Here is a tiny trained network, its code and every weight. The questions are about switching its units off for an input and a target symbol, where a switched-off unit gives its printed mean instead of its output.

import numpy as np


def w(rows, s, z=0):
    codes = np.array(rows[::2]) - 128.0
    scale = np.full(codes.shape[1], s)
    scale[-1] = z or s
    return codes * scale


def softmax(a):
    e = np.exp(a - a.max(-1, keepdims=True))
    return e / e.sum(-1, keepdims=True)


def log_softmax(a):
    a = a - a.max(-1, keepdims=True)
    return a - np.log(np.exp(a).sum(-1, keepdims=True))


def net(x, mask):
    ids = ['αγδλμξσφψω'.index(c) for c in x.split()]
    T = len(ids)
    res = E[ids] + P[:T]
    u = 0
    for l in range(2):
        r = res
        for j in range(3):
            rows = slice(2 * j, 2 * j + 2)
            q, k, v = (r @ M[l][rows].T for M in (Q, K, V))
            z = softmax(np.where(np.tri(T) > 0, q @ k.T / 2**0.5, -1e9)) @ v
            o = O[l][rows]
            res = res + np.where(mask[u + j], z, o[:, -1]) @ o[:, :-1]
        u += 3
    return log_softmax(res[-1] @ U[:, :-1].T + U[:, -1])


Q, K, V, O = {}, {}, {}, {}
E = w([
[141,162,95,169,149,143,122],'α',
[178,117,74,71,112,137,121],'γ',
[98,129,149,159,123,173,73],'δ',
[158,96,133,103,99,138,117],'λ',
[111,119,74,72,105,112,191],'μ',
[165,130,116,114,129,143,117],'ξ',
[162,141,123,155,123,177,71],'σ',
[83,114,3,120,97,143,163],'φ',
[233,117,91,127,128,118,184],'ψ',
[167,106,170,181,122,153,162],'ω',
],0.024)
P = w([
[54,140,186,172,174,6,55],'0',
[130,161,147,113,71,73,114],'1',
[121,80,63,125,146,82,74],'2',
[121,197,172,137,72,107,146],'3',
[135,73,50,139,145,122,77],'4',
[133,191,164,124,58,133,177],'5',
[146,65,49,161,144,156,87],'6',
[149,194,169,131,58,165,202],'7',
[164,48,53,190,143,172,110],'8',
[166,178,173,107,44,191,224],'9',
[168,52,29,139,152,172,79],'10',
],0.016)
Q[0] = w([
[136,79,92,134,172,99,93],'0.h1',
[121,83,120,130,205,133,130],'0.h1',
[157,50,38,204,193,132,102],'0.h2',
[157,81,92,140,29,143,23],'0.h2',
[60,170,86,75,116,129,254],'0.h3',
[120,81,140,182,147,139,116],'0.h3',
],0.0091)
K[0] = w([
[105,126,121,126,143,108,105],'0.h1',
[157,162,92,123,107,71,87],'0.h1',
[98,128,129,138,171,7,162],'0.h2',
[145,145,118,144,139,109,41],'0.h2',
[135,103,105,131,103,183,142],'0.h3',
[109,71,119,117,105,84,109],'0.h3',
],0.014)
V[0] = w([
[105,118,147,112,168,115,142],'0.h1',
[109,252,110,54,156,79,68],'0.h1',
[192,129,151,117,133,99,137],'0.h2',
[84,61,167,53,44,127,75],'0.h2',
[100,136,177,110,204,52,134],'0.h3',
[146,123,82,122,115,71,105],'0.h3',
],0.011)
O[0] = w([
[59,146,148,119,116,111,74,58],'0.h1',
[132,25,250,100,128,200,69,162],'0.h1',
[192,125,79,104,113,103,62,93],'0.h2',
[148,210,121,226,205,94,137,146],'0.h2',
[96,151,65,57,125,92,190,104],'0.h3',
[168,143,120,142,174,130,118,253],'0.h3',
],0.011,0.0056)
Q[1] = w([
[144,113,106,115,158,68,94],'1.h1',
[151,180,174,133,86,100,98],'1.h1',
[151,142,186,125,143,80,136],'1.h2',
[132,173,183,160,3,132,142],'1.h2',
[112,146,155,143,52,69,102],'1.h3',
[64,127,98,81,120,85,102],'1.h3',
],0.011)
K[1] = w([
[126,146,93,44,240,85,103],'1.h1',
[229,135,98,228,41,58,95],'1.h1',
[110,125,120,164,59,167,125],'1.h2',
[225,103,74,212,82,254,252],'1.h2',
[160,182,202,184,152,63,193],'1.h3',
[117,126,141,91,181,71,68],'1.h3',
],0.0072)
V[1] = w([
[120,23,91,201,97,111,170],'1.h1',
[192,161,73,170,82,185,73],'1.h1',
[6,176,149,182,79,127,109],'1.h2',
[126,154,121,87,113,105,218],'1.h2',
[143,142,170,132,75,110,78],'1.h3',
[118,123,66,115,82,121,71],'1.h3',
],0.011)
O[1] = w([
[154,155,190,161,178,96,61,115],'1.h1',
[95,151,156,90,129,62,181,163],'1.h1',
[70,41,154,245,105,121,201,170],'1.h2',
[124,96,99,73,186,147,206,2],'1.h2',
[80,89,88,107,108,119,203,126],'1.h3',
[83,57,185,87,81,82,111,184],'1.h3',
],0.012,0.0054)
U = w([
[127,95,133,106,136,96,90,46],'α',
[121,121,108,145,62,146,141,3],'γ',
[117,123,105,112,128,201,132,82],'δ',
[129,125,101,123,76,153,115,64],'λ',
[108,77,132,111,136,99,133,187],'μ',
[138,113,188,131,187,149,102,216],'ξ',
[121,133,190,79,11,254,183,112],'σ',
[143,118,181,152,60,38,87,208],'φ',
[152,171,131,130,139,161,76,101],'ψ',
[109,152,26,156,124,72,115,210],'ω',
],0.0075,0.0035)

Each question gives the input, a string of symbols that net reads in full, and the target symbol t.
The units are the heads (2 rows each of Q, K, V and O). Each row of codes is followed by its name. A weight is (code - 128) times the scale printed after its matrix; where a second scale follows, it is the last column's (O and U).
mask holds one flag per head, layer by layer. A switched-off head (its flag False) gives its mean, the last column of its rows in O, instead of its output. The means were averaged over made-up inputs and are rounded, as every weight is.
A unit's drop is (log p(t) with every unit on - log p(t) with that unit switched off) / (log p(t) with every unit on - log p(t) with every unit switched off).
The circuit of an input: a set's keep is (log p(t) with only the set's units on - log p(t) with every unit switched off) / (log p(t) with every unit on - log p(t) with every unit switched off). Starting from all 6 units, units are removed one at a time, each time the one whose removal leaves the highest keep (on an exact tie, the one counted first), for as long as the keep stays at least 0.8.
circuit, biggest first: the units of the circuit, biggest drop first
unit that matters most: the unit with the biggest drop
which heads matter: for each layer, one digit per head in row order, 1 if its drop is at least 0.15 and else 0, layers parted by /
input σ σ σ μ λ, target φ: which heads matter => 100 / 010
input ψ σ σ σ ψ φ σ λ σ γ σ, target α: which heads matter => 011 / 011
input ω ω ω ω λ σ ξ μ μ, target μ: which heads matter => 111 / 011
input ω μ ξ φ ω μ φ α, target φ: unit that matters most => 1.h1
input ψ ω ξ φ λ σ σ φ φ ξ, target φ: which heads matter => 001 / 100
input ξ λ σ σ, target σ: which heads matter => 101 / 100
input μ ψ δ σ, target ψ: which heads matter => 001 / 010
input ψ ψ σ φ ψ σ ψ σ μ, target α: circuit, biggest first => (1.h2 0.h2 1.h3)
input μ σ φ ξ α, target δ: circuit, biggest first => (0.h3 1.h1 1.h2)
input φ ω ω φ ω γ ω, target ξ: circuit, biggest first => (1.h1 0.h2)
input γ σ σ λ δ σ σ ξ φ ω ψ, target ψ: circuit, biggest first => (1.h2 0.h3 0.h1)
input ω σ γ, target μ: circuit, biggest first => (1.h2 0.h3 0.h1)
input μ φ φ λ α φ δ σ ψ, target δ: circuit, biggest first => (0.h3 1.h1 1.h2)
input μ φ σ ξ φ, target δ: circuit, biggest first => (0.h3 1.h2)
input δ μ μ ω, target ω: circuit, biggest first => (0.h1)
input ψ σ α μ σ ω σ ψ φ σ α, target α: circuit, biggest first => (0.h2 1.h3 1.h2)
input α μ γ λ γ σ ψ φ μ δ, target φ: circuit, biggest first => (0.h3 1.h1)
input σ ω ω σ α, target φ: which heads matter => 100 / 010
input ω ψ σ ω σ δ ψ σ σ σ σ, target μ: circuit, biggest first => (1.h2 0.h3 1.h3 0.h1)
input ψ σ ψ λ, target ψ: circuit, biggest first => (1.h2)
input λ μ φ α φ ξ ω σ σ δ σ, target ω: which heads matter => 011 / 000
input ψ δ ψ ω ω φ σ σ δ λ φ, target α: circuit, biggest first => (1.h3 1.h2 0.h2)
input ω ξ γ σ γ δ ω ψ, target ω: which heads matter => 100 / 110
input φ φ λ δ ω, target ξ: circuit, biggest first => (0.h2 1.h1)
input φ σ φ, target ξ: which heads matter => 011 / 100
input φ δ σ ω σ δ, target ω: which heads matter => 100 / 001
input γ μ α σ γ σ σ μ α, target ψ: which heads matter => 100 / 010
input σ ω σ φ σ ω ψ μ λ λ γ, target φ: which heads matter => 000 / 011
input σ ψ α ω δ ψ ψ, target φ: which heads matter => 100 / 010
input δ φ σ μ σ, target γ: unit that matters most => 0.h3
